Each row comes from the steps of one walk. Every step used is in the known rows, and no mark comes twice. Write the walk behind each row, first mark first.
Each row is shifted at random along 6 fixed directions that mean nothing.
Known rows:
namizib/mikep/gefof/tebuv: 52, -16, -112, 7, 8, 122, 112, 157, -67, 37, -92, -279, 170, -170, 170, -54, -73, -167, -147, 61, 52, 165, -134, -235, 42, 112, 31, -74, 44, -44, -110, 29, 51, -83, -76, 73, 182, 29, 32, 113, 45, 63, -27, 209, -37
mikep/gefof/pesok/voram: 5, 229, -162, -45, -91, 148, 450, 171, -191, 77, 10, -105, -86, -145, 244, 79, 158, 83, -156, -128, -42, 306, -17, 22, -48, 368, -65, -23, 320, -126, -50, 19, 337, 175, -62, 44, -143, -169, 19, -26, 32, -101, 163, 99, -50
basef/tebuv/gefof/voram/mikep: -14, 96, 17, 124, -65, 104, 162, 50, 189, 120, -44, -409, 268, -164, 70, -5, -95, -4, -356, -306, -66, 191, -254, -169, -20, 84, 60, 158, 192, 99, -166, -88, -147, -57, 174, -136, 87, 43, -37, 107, -111, 30, -146, 165, -91
koteg/tebuv/gefof/voram/mikep: -160, -261, 136, 64, -80, 33, -318, 24, -304, 56, -101, 24, 147, 80, -39, -85, -63, -134, -26, 21, 224, 229, -119, -76, -35, -80, 316, -74, -25, -9, 183, -162, -89, 8, -172, -174, -93, 13, 89, -2, -121, 1, 19, -85, 161
gefof/mikep/tebuv/gotafef: 146, -282, -31, -145, -283, -87, -212, 12, -25, -371, -166, -78, -74, 108, 292, 31, -347, -9, 26, 129, 136, 235, 291, 37, 224, -265, 278, -100, -360, 273, 62, -17, 47, -58, -156, 340, -175, 238, 110, 415, -325, 161, -87, 166, 353
pesok/basef/tebuv/gefof: 16, 213, 33, -131, -27, 0, 14, 127, 433, 104, -90, -583, 204, -124, -94, -129, -94, -289, -267, -411, -108, 40, -170, -147, -104, 117, -54, 174, -45, 460, -109, -83, -245, -89, 227, -455, 192, 93, 18, -96, -120, -222, -45, 303, 71
basef/tebuv/gotafef/pesok/voram/mikep/namizib/koteg/gefof: 41, 170, -65, 111, 187, -146, 251, -144, -54, -3, 18, 150, -150, -256, -170, 63, 211, 168, -40, -40, -88, -105, -36, 119, 90, -2, -281, -93, 2, -168, -41, 115, 113, 89, 116, 214, -174, 111, -95, 130, 20, 139, -86, 102, -174
koteg/gotafef/pesok/tebuv: 206, -309, -259, -94, -156, -131, -240, -110, 152, 17, 13, -298, 154, 108, 97, -56, -138, -286, 62, 62, -31, -170, 240, -101, 165, -88, -58, -23, -341, 270, 385, 143, -54, -142, -36, -91, 3, 25, -99, -156, -48, -288, -99, -109, -1
basef/koteg/tebuv/gotafef/pesok/voram/mikep/gefof: -67, 59, 112, 120, 99, -77, -121, -201, -368, -23, 33, 189, -34, -83, -239, 120, 101, 8, 136, 113, -112, -78, 40, 85, -119, 6, 57, -167, -8, -276, 200, -77, -30, 40, -86, -113, -59, -115, -109, -207, 125, -140, 158, -46, -16
gotafef/koteg/gefof/pesok/voram/mikep: 36, -225, -106, 10, -122, 37, 14, 117, -195, 73, 113, 6, 27, 80, -37, 169, 31, 48, 65, -140, -98, 30, 186, 33, 145, -75, 75, -104, -7, 106, 43, 121, 290, 183, -151, 349, -316, 20, 82, 151, -262, 10, -45, -331, 13
tebuv/voram/mikep/gefof/pesok/koteg: 147, 189, -192, 96, -135, 190, 302, 205, 108, 73, 37, -184, 6, 50, 322, 233, -81, 77, -154, -90, -158, 162, 47, -149, 91, -12, 113, 57, 295, -30, -266, 176, 329, 77, 22, 385, -275, -67, 101, 299, -136, 3, -55, -141, 20
basef/koteg/tebuv/voram/mikep: -215, -153, -65, 303, -161, 97, -387, -197, -212, -161, -73, 361, -164, 73, 64, 9, -100, 102, 218, 274, 214, 243, 1, -38, -39, -247, 19, -228, 48, -252, 309, 123, -194, -16, -174, -38, -235, -72, -87, 49, 140, -272, 48, -89, 202
gotafef/pesok/basef/tebuv/voram: -55, 13, -85, -271, -223, 7, 477, 49, -177, -361, -313, 263, -266, -258, 249, 182, 80, 369, 138, -288, 9, 488, -137, 217, 177, -1, 200, 43, -9, 276, 111, -199, 346, 176, 18, 233, -316, 216, -144, 286, -108, 123, -247, 81, 226
namizib/gefof/mikep/voram: 86, 7, 79, 58, -7, -255, -55, 112, -234, 82, 114, -345, 154, -61, -11, -148, 170, -133, -190, -267, -48, -141, 45, -55, -112, 103, 47, -103, 42, -221, 54, -209, 4, -75, -65, -41, 142, -214, -103, -89, -34, -103, 360, -152, -226
basef/koteg/tebuv/gefof/pesok/voram/mikep/namizib/gotafef: -246, 363, 390, -205, 87, 53, -99, 91, -12, 179, 55, 146, 67, -9, -22, -18, 185, 103, -79, -164, 123, -3, -294, 178, -268, 448, -78, 162, 178, -78, -249, -212, -13, 232, 153, -434, 251, -211, 63, -138, 52, 282, 236, -14, -51
namizib/koteg/gotafef/pesok/basef/tebuv: -269, -236, 37, -562, -99, 92, -305, 49, -194, -191, -132, 488, -258, 118, -234, -102, -119, 14, 568, 522, 269, 232, -55, 277, -8, -211, 19, -193, -200, 365, 517, -7, -152, 82, -298, -229, -99, 176, 158, -123, 213, -180, -215, 82, 524
namizib/voram/mikep/gefof/tebuv/gotafef: 250, -16, -66, 219, 150, -120, -11, 67, 164, 76, 16, -411, 291, -70, -91, -134, -72, -249, -248, 3, -20, -83, 85, -343, 70, -21, 179, 29, -43, -29, -210, -10, -129, -312, 65, 175, 106, 77, 78, -33, -170, -40, 37, 207, -153
voram/mikep/namizib/gotafef/koteg/tebuv/gefof/pesok/basef: 48, 148, -84, 77, 83, 251, 69, -84, 178, 163, 41, -85, -37, 181, 17, 75, -63, -168, -153, 110, -47, -213, 24, -69, -36, 1, -246, 78, -47, 33, -307, 332, 10, -80, -3, 52, 49, -29, -8, -99, 71, 73, 62, 77, -122
pesok/voram/mikep/namizib/gotafef/koteg/basef/tebuv/gefof: -91, 76, 126, 73, 178, -129, 298, -219, 26, -33, -69, 105, 14, -221, -102, 176, 156, 352, -176, -199, -71, 96, -147, 305, -129, -8, -19, 99, -3, -106, -435, 12, 182, 16, 222, 157, -21, 69, -142, 108, -135, 334, -123, 75, -226
voram/mikep/tebuv/gotafef/koteg: 98, -527, 2, 86, -169, -368, -739, -213, -105, -292, 138, -177, 167, 403, -209, -40, -323, -351, 234, 146, -23, -214, 409, -106, 173, -393, 272, -281, -532, 212, 400, 31, -300, -155, -276, 130, -2, 7, -5, 55, -457, -233, 95, -154, 224
tebuv/voram/mikep/gefof/pesok/koteg/namizib/gotafef: 32, 72, -47, 155, 58, 120, 176, 16, -27, 88, 89, 73, -200, 141, 229, 112, 50, 143, 22, 106, -63, 20, -31, 33, -53, 12, -29, -14, 356, -374, -205, 264, 279, 71, -62, 310, -234, -209, 85, 84, 59, 80, 109, -141, -152
pesok/voram/mikep/gefof: 25, -244, 37, -130, -15, -179, -331, 200, -292, -54, -117, 88, 64, 114, -363, -27, 41, -75, 28, 23, 174, 265, 195, 33, 119, -253, 347, -267, -141, 248, 211, 25, 82, -43, -254, 233, -331, 234, 119, 99, -388, -188, -41, 17, 407
tebuv/gotafef/pesok/voram/mikep/namizib/gefof: -12, 105, 38, -55, -270, -71, -168, -70, 70, 96, 200, -43, 61, 173, 45, -136, 142, -69, -270, -38, 10, -127, 30, -120, -52, 35, -173, 177, -59, 57, 129, -106, 125, -30, -31, -320, 53, -94, 62, -244, 158, -90, 68, -291, -100
gotafef/koteg/tebuv/voram/mikep/gefof: 49, 24, -195, 568, 295, 0, 6, -114, -185, 184, 39, -61, 30, -131, -146, 36, 84, -101, -50, 5, -126, -87, 106, -196, -12, -80, 5, -232, 59, -437, -52, 221, -148, -113, -40, 141, 24, -64, -237, -53, -32, -236, 193, 44, -155
voram/mikep/gefof/pesok/basef/tebuv: 106, -19, -45, -39, 30, 29, 64, 43, -60, 62, -29, -432, 231, 43, -317, 73, -225, -286, -44, -82, -230, -123, -142, -134, -24, 10, 74, -39, 166, 199, 97, -36, -89, -81, -172, 117, 5, -224, -50, -230, -26, -339, 73, 202, -60
gotafef/pesok/voram/mikep/namizib/koteg: 19, 223, -118, -135, 8, -1, 208, 228, 164, 18, 91, 217, -129, -52, 23, -12, 292, 183, -99, -209, 102, -14, 79, 17, 76, 86, -245, -24, -38, 103, -29, 147, 189, 39, 148, 131, 99, 264, -1, 169, 5, 33, -94, -25, 25
gotafef/pesok/basef/koteg/tebuv: 32, -62, 29, -204, -121, -155, 68, -40, -192, -376, -102, 102, -149, -13, 47, 221, 67, 120, 274, -185, -89, -7, 53, 163, 80, -71, 156, -102, -281, 195, 286, -112, 170, 101, -62, 215, -49, 126, -111, 157, -86, -64, -60, -107, 124
pesok/koteg/tebuv/gotafef: -107, -82, 35, -311, -344, -128, -157, -27, 56, -284, -130, 36, -153, 58, 476, 16, -184, 104, 162, 100, 191, 244, 135, 77, 39, -82, 137, 32, -375, 179, 97, -17, 166, 85, 46, 49, -76, 189, 219, 423, -89, 172, -128, -141, 358
koteg/basef/tebuv/voram/mikep: -132, -13, -151, 221, -92, 249, 45, -9, 414, 117, -154, -4, 75, -142, 42, -152, -157, 29, -135, 111, 97, 274, -149, -202, -50, -142, 1, 161, 186, 87, -42, 36, -250, -224, 110, -208, 60, 38, 0, -95, 247, -359, -241, 213, 129
basef/koteg/gefof/mikep/tebuv/gotafef/pesok/voram: -44, 112, -57, 15, -435, 237, 3, -136, 104, 78, 94, -59, 6, -68, 366, 135, -163, 129, -25, 243, -92, 102, 114, 27, -22, -77, -123, 256, 82, 30, 63, 50, 103, 217, -103, -257, -179, -133, -12, -30, 381, -35, -151, -235, 43
gefof/tebuv/voram/mikep/namizib/koteg/gotafef: -122, 6, 4, 14, -240, 24, 198, -16, 139, 23, 41, -41, 100, 20, 565, -33, -50, 349, -114, -106, 216, 132, -147, -52, -5, 148, 20, 358, 139, -91, -257, 0, 202, 121, 90, 79, 164, -178, 56, 277, 135, 453, -87, -264, -334
gefof/tebuv/voram/mikep/namizib/gotafef/pesok: 34, 296, 64, 58, 304, 36, 199, 211, 219, 273, 0, 76, 105, -97, 31, -291, 162, -165, -172, -204, 40, -155, -198, -177, -74, 499, -171, 140, 208, -203, -186, -213, -243, -128, 324, -375, 627, -93, -125, -314, 174, 109, 257, 193, -276
koteg/tebuv/voram/mikep/namizib/gotafef/pesok: 184, -7, -116, 156, 46, -128, -58, -61, 158, 3, -52, 102, 9, 103, 129, -71, 180, -29, -109, 73, 38, -162, 84, -175, 205, -118, 32, 30, -191, -15, 37, 157, 1, -192, 54, 180, 59, 128, -194, 60, -87, 37, -34, -4, -53
basef/tebuv/gefof/pesok/koteg/gotafef: -110, -62, 65, -321, -155, 9, -277, 4, 8, -15, 17, -121, 62, 153, 110, 50, -278, -170, 212, 208, -40, 121, -140, 102, -113, 37, 86, 0, 18, 208, 120, -113, -48, 204, -64, -281, -141, -144, 215, 38, -159, 46, -22, -55, 186
pesok/tebuv/voram/mikep/namizib/koteg/gefof: 141, -115, 40, 69, 14, -320, -101, 119, 92, 36, 1, -295, 187, -36, -1, 27, 102, 126, -107, -447, 111, -90, 40, -9, 254, -102, 147, 78, -146, 166, -129, 56, 235, 144, 61, 396, -187, 62, -28, 392, -368, 194, -133, -291, -70
koteg/tebuv/gefof/voram/mikep/namizib/gotafef/pesok: 14, 34, 292, -38, 374, -174, -212, 105, -196, 176, -1, 125, 156, 108, -331, -205, 258, -254, -56, -42, 76, -235, -155, -5, -58, 215, 177, -60, -64, -119, 58, -294, -230, -61, 26, -307, 350, 0, -39, -265, -128, 137, 236, 71, -40
tebuv/gotafef/pesok/basef/koteg/gefof/voram/mikep: 88, -200, -129, 191, -165, 204, -158, -160, -78, -89, 55, 123, -150, 349, -252, 53, -148, -120, 134, 453, -80, -85, 292, -64, 121, -439, -15, -82, 86, 34, 309, 233, -151, -136, -292, 91, -484, -23, 128, -180, 205, -421, -125, -179, 181
gefof/mikep/namizib/koteg/basef/tebuv: -3, 271, -34, -90, 169, 172, 296, 265, 549, 50, -26, -104, -52, -185, 61, -125, -81, 194, -110, 65, 76, -20, -116, -14, -103, 66, -214, 178, 112, 88, -334, 31, -166, -72, 219, 50, 450, 180, 92, 172, 273, 19, -183, 418, 34
tebuv/gotafef/pesok/voram/mikep: -118, -202, 147, -132, -121, -227, -46, -152, -490, -216, 2, 232, -81, -12, -23, 6, 124, 34, 101, -394, -44, 5, -6, 217, -147, 177, 77, -182, -111, -156, 308, -333, 162, 41, 27, -187, 6, -127, -67, -162, -59, 63, 320, -208, -155
basef/koteg/tebuv/voram: 102, 5, 27, 37, -128, -222, -281, 191, 410, -108, 36, -294, 157, 102, 162, -77, 73, 9, 33, -179, 14, -35, 186, -236, 159, -80, 274, 133, -187, 330, 65, -41, -192, -22, 122, -35, 88, 119, 5, 264, -354, -183, -86, -96, 253
namizib/gotafef/koteg/tebuv/gefof/voram/mikep: -80, -185, -70, 364, 194, 176, -93, -216, -310, 76, -26, 229, -108, 24, -38, 52, 8, -31, 13, 345, 89, 99, 50, 26, -35, -181, -62, -289, 7, -433, -47, 316, -146, -153, -87, 93, -159, 52, -100, -38, 2, 53, 59, 40, -33

Which walk is each row?
208, -184, -138, 114, -110, 18, 45, 16, 50, 83, 19, -89, 112, -40, 82, 31, -17, -189, -191, 77, -60, -23, 162, -245, 206, -155, -15, 30, -85, 110, 9, 38, 190, -181, 34, 182, -223, 133, 50, -101, -130, 15, -174, -131, -80	namizib/gefof/tebuv/gotafef/pesok/voram/mikep
1, 70, 344, -371, 53, -165, -233, 231, -76, 139, 105, -50, 146, 166, -97, -165, 219, -128, -79, -297, -19, -204, -77, 160, -246, 268, 73, 111, -15, 120, -13, -351, 9, 105, 72, -554, 297, -96, 11, -295, -91, 223, 331, -113, -79	tebuv/gefof/mikep/namizib/gotafef/pesok/voram
37, 109, 11, -44, -220, 86, 337, -16, 232, -7, 173, -269, 95, -124, 425, 127, 132, 250, -83, -89, -170, -84, -33, -142, 17, 156, -35, 416, 135, 17, -222, -12, 338, 168, 53, 2, 97, -94, 36, 115, 213, 273, -219, -210, -274	basef/koteg/namizib/mikep/gefof/tebuv/gotafef/pesok/voram
-130, 9, -137, -157, -179, 228, 98, -67, 76, -107, 106, 74, -262, 115, 15, -15, -101, 187, 283, 501, 63, 181, 57, 12, 1, -116, -27, 185, 118, 130, 49, 127, 84, 155, -359, 89, -281, -34, 184, -78, 279, -179, -185, 80, 239	mikep/gefof/pesok/basef/tebuv/gotafef/koteg/namizib/voram
-61, -68, 34, -80, -52, 47, -197, -31, 52, 14, -43, 170, 45, -37, -21, 45, -72, 120, 155, -110, 57, 38, 15, 111, 38, 11, 45, 41, -43, 96, 124, -78, -97, 37, 105, -183, 12, -3, -78, -57, 44, -44, -97, -194, 87	basef/koteg/gotafef/pesok/tebuv/voram/mikep
142, -141, -49, 8, 71, 15, 202, 58, -128, -59, -100, 141, -95, -28, -172, 106, 30, -17, 69, 151, 31, 15, 212, 64, 328, -281, 182, -94, -126, 155, 0, 113, 148, -18, -145, 450, -374, 230, 125, 167, -144, 51, -266, -28, 217	namizib/koteg/gefof/voram/mikep/tebuv/gotafef/pesok/basef
-180, 73, 154, -125, -8, -126, -25, -46, -14, -171, -45, 245, -76, -12, 51, -29, 27, 386, 80, -81, 127, 192, -148, 191, 11, 61, 32, 41, -37, -25, -119, -75, -82, 90, 78, 69, 189, 60, -144, 248, -89, 299, -27, 38, 73	basef/tebuv/voram/mikep/namizib/gotafef/koteg
336, -12, -186, 188, 183, 27, 4, 102, 430, 169, 112, -283, 55, 136, -50, -18, -201, -364, -22, 226, -200, -335, 265, -366, 170, -180, -30, 63, -63, 57, -91, 253, -55, -178, 47, 274, 62, 199, 169, 20, -40, -117, -183, 69, -33	voram/mikep/gefof/tebuv/gotafef/pesok/koteg/namizib
147, -17, -212, -7, 148, 64, 245, 47, 312, -106, -23, 267, -244, -52, -82, -9, 30, 150, 107, 441, 4, -113, 271, 62, 77, -261, -193, 19, 14, 70, -84, 169, -8, -134, 67, 273, -173, 232, 44, 23, 127, -72, -236, 300, 142	gefof/mikep/namizib/koteg/basef/tebuv/gotafef/pesok/voram
-157, -276, -139, -211, -203, 220, -62, -133, 64, -267, 43, 137, -295, 184, 69, -27, -207, 36, 354, 320, 32, -50, 74, 17, 29, -149, -220, -3, -63, 182, 122, 154, -15, 44, -241, 80, -138, -30, 151, 29, 174, -45, -110, 53, 186	gefof/pesok/basef/tebuv/gotafef/koteg/namizib/mikep
164, -443, -120, 300, 194, -139, -145, -46, 48, -146, -48, 279, -20, 297, -134, -44, -64, -19, 180, 422, 126, -65, 324, -70, 212, -382, 236, -108, -103, -72, -86, 176, -80, -257, -119, 536, -151, 80, -11, 44, -279, 4, -86, -17, 47	gefof/tebuv/voram/mikep/namizib/gotafef/koteg/basef
-54, -108, 196, -123, 64, -125, -191, -26, -285, -7, 98, -95, -2, 86, -98, -37, -113, -90, 135, -147, 103, -204, -112, 168, -31, 259, -85, -107, -28, -142, 74, -152, 97, 245, -104, 29, 37, -301, 135, -15, 9, 181, 268, -142, -155	voram/mikep/namizib/koteg/gefof/pesok/tebuv/gotafef
68, -81, 81, 33, 134, 50, 58, -126, 58, -131, 30, -19, 11, 144, -105, 204, -128, 68, 6, 137, -161, -53, -123, 130, 19, -108, 117, -9, -32, 47, -259, 39, 56, -2, -52, 328, 5, -2, 1, 116, -215, 223, -112, 152, -94	voram/mikep/namizib/gotafef/koteg/basef/tebuv/gefof/pesok
51, 206, -205, 446, 118, 213, 45, -88, 56, -49, -86, 233, -209, 15, -13, 87, 11, 113, -197, 354, 186, 225, 108, -113, 144, -216, -142, -133, 135, -234, -154, 350, -132, -72, -49, 325, -342, 241, -7, 307, -40, -57, -164, 277, 173	basef/koteg/tebuv/gefof/voram/mikep/namizib
-97, -60, 21, -163, -235, -200, -121, -174, 10, -164, 155, 62, 14, 95, 16, -6, 28, 140, 123, 40, 5, -128, -21, 45, -14, -52, -148, 72, -83, 98, 269, -32, 31, 82, -30, -83, -1, -92, -78, -21, 100, 5, -58, -159, -63	basef/tebuv/gotafef/pesok/voram/mikep/namizib/koteg
47, -146, 132, -29, -66, 34, -112, -36, -105, 28, 97, -20, 87, 281, -266, 56, 42, -36, 107, 129, -138, -218, 33, 64, -2, -206, 75, 11, 106, 41, 213, 68, -90, -81, -170, -18, -109, -147, 3, -264, 174, -223, -37, -333, -41	namizib/gotafef/pesok/basef/koteg/gefof/voram/mikep
-11, 150, -61, -130, 114, 100, 86, 38, 91, 141, 35, 146, -80, -114, -16, 25, 83, 141, -7, 191, 9, -25, -39, 151, -79, -40, -237, 66, 103, 31, -127, 108, 23, 129, 56, -133, -115, 110, -19, 10, 86, 222, -121, 136, -46	basef/tebuv/gefof/mikep/namizib/koteg/gotafef/pesok/voram
-110, 86, -10, 25, 70, 244, -14, -53, 4, -40, -186, 515, -264, -28, -75, 41, 78, 102, 180, 241, 110, 93, -8, 89, -7, -167, -91, -95, 17, -54, 49, 191, -124, -147, 42, -57, -108, 131, -107, -141, 272, -149, -71, 60, 222	namizib/gotafef/pesok/basef/koteg/tebuv/voram/mikep
-63, -133, 231, -224, -238, -257, -228, -145, -312, -137, -11, 12, 98, 8, 100, 163, -179, -63, 175, -146, -95, 6, -74, 188, 33, -53, 296, -40, -324, 61, 220, -307, 241, 257, -100, -15, -19, -47, 83, 195, -108, 236, -26, -411, 66	voram/mikep/tebuv/gotafef/pesok/koteg/gefof
-31, 60, -142, -126, -157, 436, 139, -116, 147, 144, -147, -102, -35, -93, 127, 66, -302, -79, -101, 184, -117, 108, -154, 37, -156, -142, -189, 181, 88, 202, -52, 112, -61, -54, -17, -346, -86, 49, -16, -199, 388, -14, -184, 197, -39	koteg/gotafef/pesok/basef/tebuv/gefof/mikep
